Below are the code and all the weights of a small trained network. Each question names an input and a target symbol and asks about switching units off, where a switched-off unit gives its printed mean instead of its output.

import numpy as np


def w(rows, s, z=0):
    codes = np.array(rows[::2]) - 128.0
    scale = np.full(codes.shape[1], s)
    scale[-1] = z or s
    return codes * scale


def norm(h):
    return h / np.sqrt((h * h).mean(-1, keepdims=True) + 1e-5)


def softmax(a):
    e = np.exp(a - a.max(-1, keepdims=True))
    return e / e.sum(-1, keepdims=True)


def log_softmax(a):
    a = a - a.max(-1, keepdims=True)
    return a - np.log(np.exp(a).sum(-1, keepdims=True))


def net(x, mask):
    ids = ['αβγδζλμξπφψ'.index(c) for c in x.split()]
    T = len(ids)
    res = E[ids] + P[:T]
    u = 0
    for l in range(3):
        r = norm(res)
        for j in range(2):
            rows = slice(3 * j, 3 * j + 3)
            q, k, v = (r @ M[l][rows].T for M in (Q, K, V))
            z = softmax(np.where(np.tri(T) > 0, q @ k.T / 3**0.5, -1e9)) @ v
            o = O[l][rows]
            res = res + np.where(mask[u + j], z, o[:, -1]) @ o[:, :-1]
        u += 2
    return log_softmax(norm(res)[-1] @ U[:, :-1].T + U[:, -1])


Q, K, V, O = {}, {}, {}, {}
E = w([
[125,93,20],'α',
[40,128,113],'β',
[47,192,33],'γ',
[89,146,7],'δ',
[109,47,125],'ζ',
[63,90,130],'λ',
[37,130,118],'μ',
[38,80,169],'ξ',
[32,134,115],'π',
[59,86,131],'φ',
[121,92,26],'ψ',
],0.015)
P = w([
[120,99,147],'0',
[6,19,103],'1',
[151,111,163],'2',
[50,50,110],'3',
[167,123,169],'4',
[76,80,68],'5',
[179,131,179],'6',
[53,83,73],'7',
[190,139,196],'8',
[81,63,102],'9',
[195,134,199],'10',
],0.015)
Q[0] = w([
[109,203,35],'L0H0',
[71,178,233],'L0H0',
[97,118,214],'L0H0',
[157,92,44],'L0H1',
[254,143,158],'L0H1',
[47,192,202],'L0H1',
],0.0089)
K[0] = w([
[100,246,52],'L0H0',
[54,111,209],'L0H0',
[85,131,197],'L0H0',
[11,136,96],'L0H1',
[151,57,76],'L0H1',
[168,91,173],'L0H1',
],0.013)
V[0] = w([
[167,153,3],'L0H0',
[195,147,94],'L0H0',
[79,89,149],'L0H0',
[192,75,199],'L0H1',
[126,105,98],'L0H1',
[92,124,156],'L0H1',
],0.011)
O[0] = w([
[54,102,225,128],'L0H0',
[92,81,255,20],'L0H0',
[149,167,4,226],'L0H0',
[126,173,94,3],'L0H1',
[88,106,64,161],'L0H1',
[59,60,133,202],'L0H1',
],0.006,0.0052)
Q[1] = w([
[252,146,135],'L1H0',
[99,193,84],'L1H0',
[66,107,35],'L1H0',
[122,185,217],'L1H1',
[161,170,144],'L1H1',
[25,38,36],'L1H1',
],0.018)
K[1] = w([
[170,42,92],'L1H0',
[76,180,11],'L1H0',
[195,250,67],'L1H0',
[31,75,68],'L1H1',
[105,115,115],'L1H1',
[201,204,213],'L1H1',
],0.015)
V[1] = w([
[146,122,104],'L1H0',
[137,40,112],'L1H0',
[91,227,102],'L1H0',
[170,182,114],'L1H1',
[59,135,164],'L1H1',
[1,203,82],'L1H1',
],0.019)
O[1] = w([
[149,108,150,151],'L1H0',
[92,3,63,147],'L1H0',
[188,182,156,189],'L1H0',
[139,161,34,102],'L1H1',
[180,147,199,126],'L1H1',
[165,228,190,247],'L1H1',
],0.015,0.013)
Q[2] = w([
[109,133,150],'L2H0',
[18,185,87],'L2H0',
[125,110,173],'L2H0',
[123,253,216],'L2H1',
[102,192,154],'L2H1',
[130,30,84],'L2H1',
],0.016)
K[2] = w([
[144,88,129],'L2H0',
[175,122,108],'L2H0',
[126,113,150],'L2H0',
[29,166,251],'L2H1',
[117,152,137],'L2H1',
[176,115,110],'L2H1',
],0.032)
V[2] = w([
[79,101,121],'L2H0',
[252,120,86],'L2H0',
[58,162,76],'L2H0',
[19,201,215],'L2H1',
[167,190,48],'L2H1',
[89,156,200],'L2H1',
],0.011)
O[2] = w([
[124,93,164,96],'L2H0',
[157,166,77,133],'L2H0',
[130,153,163,164],'L2H0',
[10,152,31,254],'L2H1',
[174,86,157,140],'L2H1',
[58,107,114,193],'L2H1',
],0.014,0.0042)
U = w([
[99,48,189,155],'α',
[134,152,63,109],'β',
[128,209,253,2],'γ',
[37,100,214,19],'δ',
[106,4,28,63],'ζ',
[186,92,96,198],'λ',
[135,168,53,164],'μ',
[182,106,120,190],'ξ',
[133,167,72,137],'π',
[180,97,108,199],'φ',
[99,44,191,190],'ψ',
],0.02,0.0056)

Each question gives the input, a string of symbols that net reads in full, and the target symbol t.
The units are the heads (3 rows each of Q, K, V and O). Each row of codes is followed by its name. A weight is (code - 128) times the scale printed after its matrix; where a second scale follows, it is the last column's (O and U).
mask holds one flag per head, layer by layer. A switched-off head (its flag False) gives its mean, the last column of its rows in O, instead of its output. The means were averaged over made-up inputs and are rounded, as every weight is.
A unit's drop is (log p(t) with every unit on - log p(t) with that unit switched off) / (log p(t) with every unit on - log p(t) with every unit switched off).
The circuit of an input: a set's keep is (log p(t) with only the set's units on - log p(t) with every unit switched off) / (log p(t) with every unit on - log p(t) with every unit switched off). Starting from all 6 units, units are removed one at a time, each time the one whose removal leaves the highest keep (on an exact tie, the one counted first), for as long as the keep stays at least 0.8.
circuit, biggest first: the units of the circuit, biggest drop first
unit that matters most: the unit with the biggest drop
which heads matter: for each layer, one digit per head in row order, 1 if its drop is at least 0.15 and else 0, layers parted by /
input γ β μ δ ζ ψ γ β α, target α: unit that matters most : L0H0
input ζ ζ μ ξ γ π μ ζ γ ξ, target γ: which heads matter : 10 / 01 / 00
input γ φ φ φ δ, target δ: which heads matter : 10 / 01 / 00
input π μ π γ π λ γ ζ α ζ, target α: circuit, biggest first : L0H0; L1H1; L1H0
input β δ λ β, target λ: which heads matter : 10 / 00 / 01
input μ ψ ξ λ ψ ζ ζ π, target ζ: which heads matter : 00 / 01 / 00
input β γ π γ γ δ, target γ: circuit, biggest first : L1H1; L0H0
input ξ γ ζ ζ γ β α ζ, target α: which heads matter : 10 / 01 / 00
input β β γ μ ψ φ μ φ λ δ, target λ: circuit, biggest first : L1H1; L2H1; L1H0
input γ γ λ γ ψ δ, target ψ: which heads matter : 10 / 01 / 00
input γ μ ξ φ α μ, target α: circuit, biggest first : L1H1; L0H0
input φ ξ ψ γ, target ψ: circuit, biggest first : L1H1; L0H0
input γ δ ζ α α γ γ π ψ, target ψ: circuit, biggest first : L0H0; L1H0
input λ λ γ ξ, target γ: which heads matter : 00 / 01 / 00
input μ φ δ π ψ, target ψ: which heads matter : 10 / 00 / 00
input φ β γ ψ μ β ψ π, target ψ: circuit, biggest first : L0H0; L1H1
input γ δ ψ γ δ λ, target δ: which heads matter : 10 / 01 / 01
input λ π φ γ φ λ γ π μ ζ, target μ: which heads matter : 11 / 10 / 00
input φ γ ζ φ α γ, target α: which heads matter : 10 / 01 / 00
input γ γ γ γ λ, target λ: circuit, biggest first : L0H0; L1H1; L2H1
input π δ ξ γ λ γ, target λ: circuit, biggest first : L0H0; L1H1; L2H1
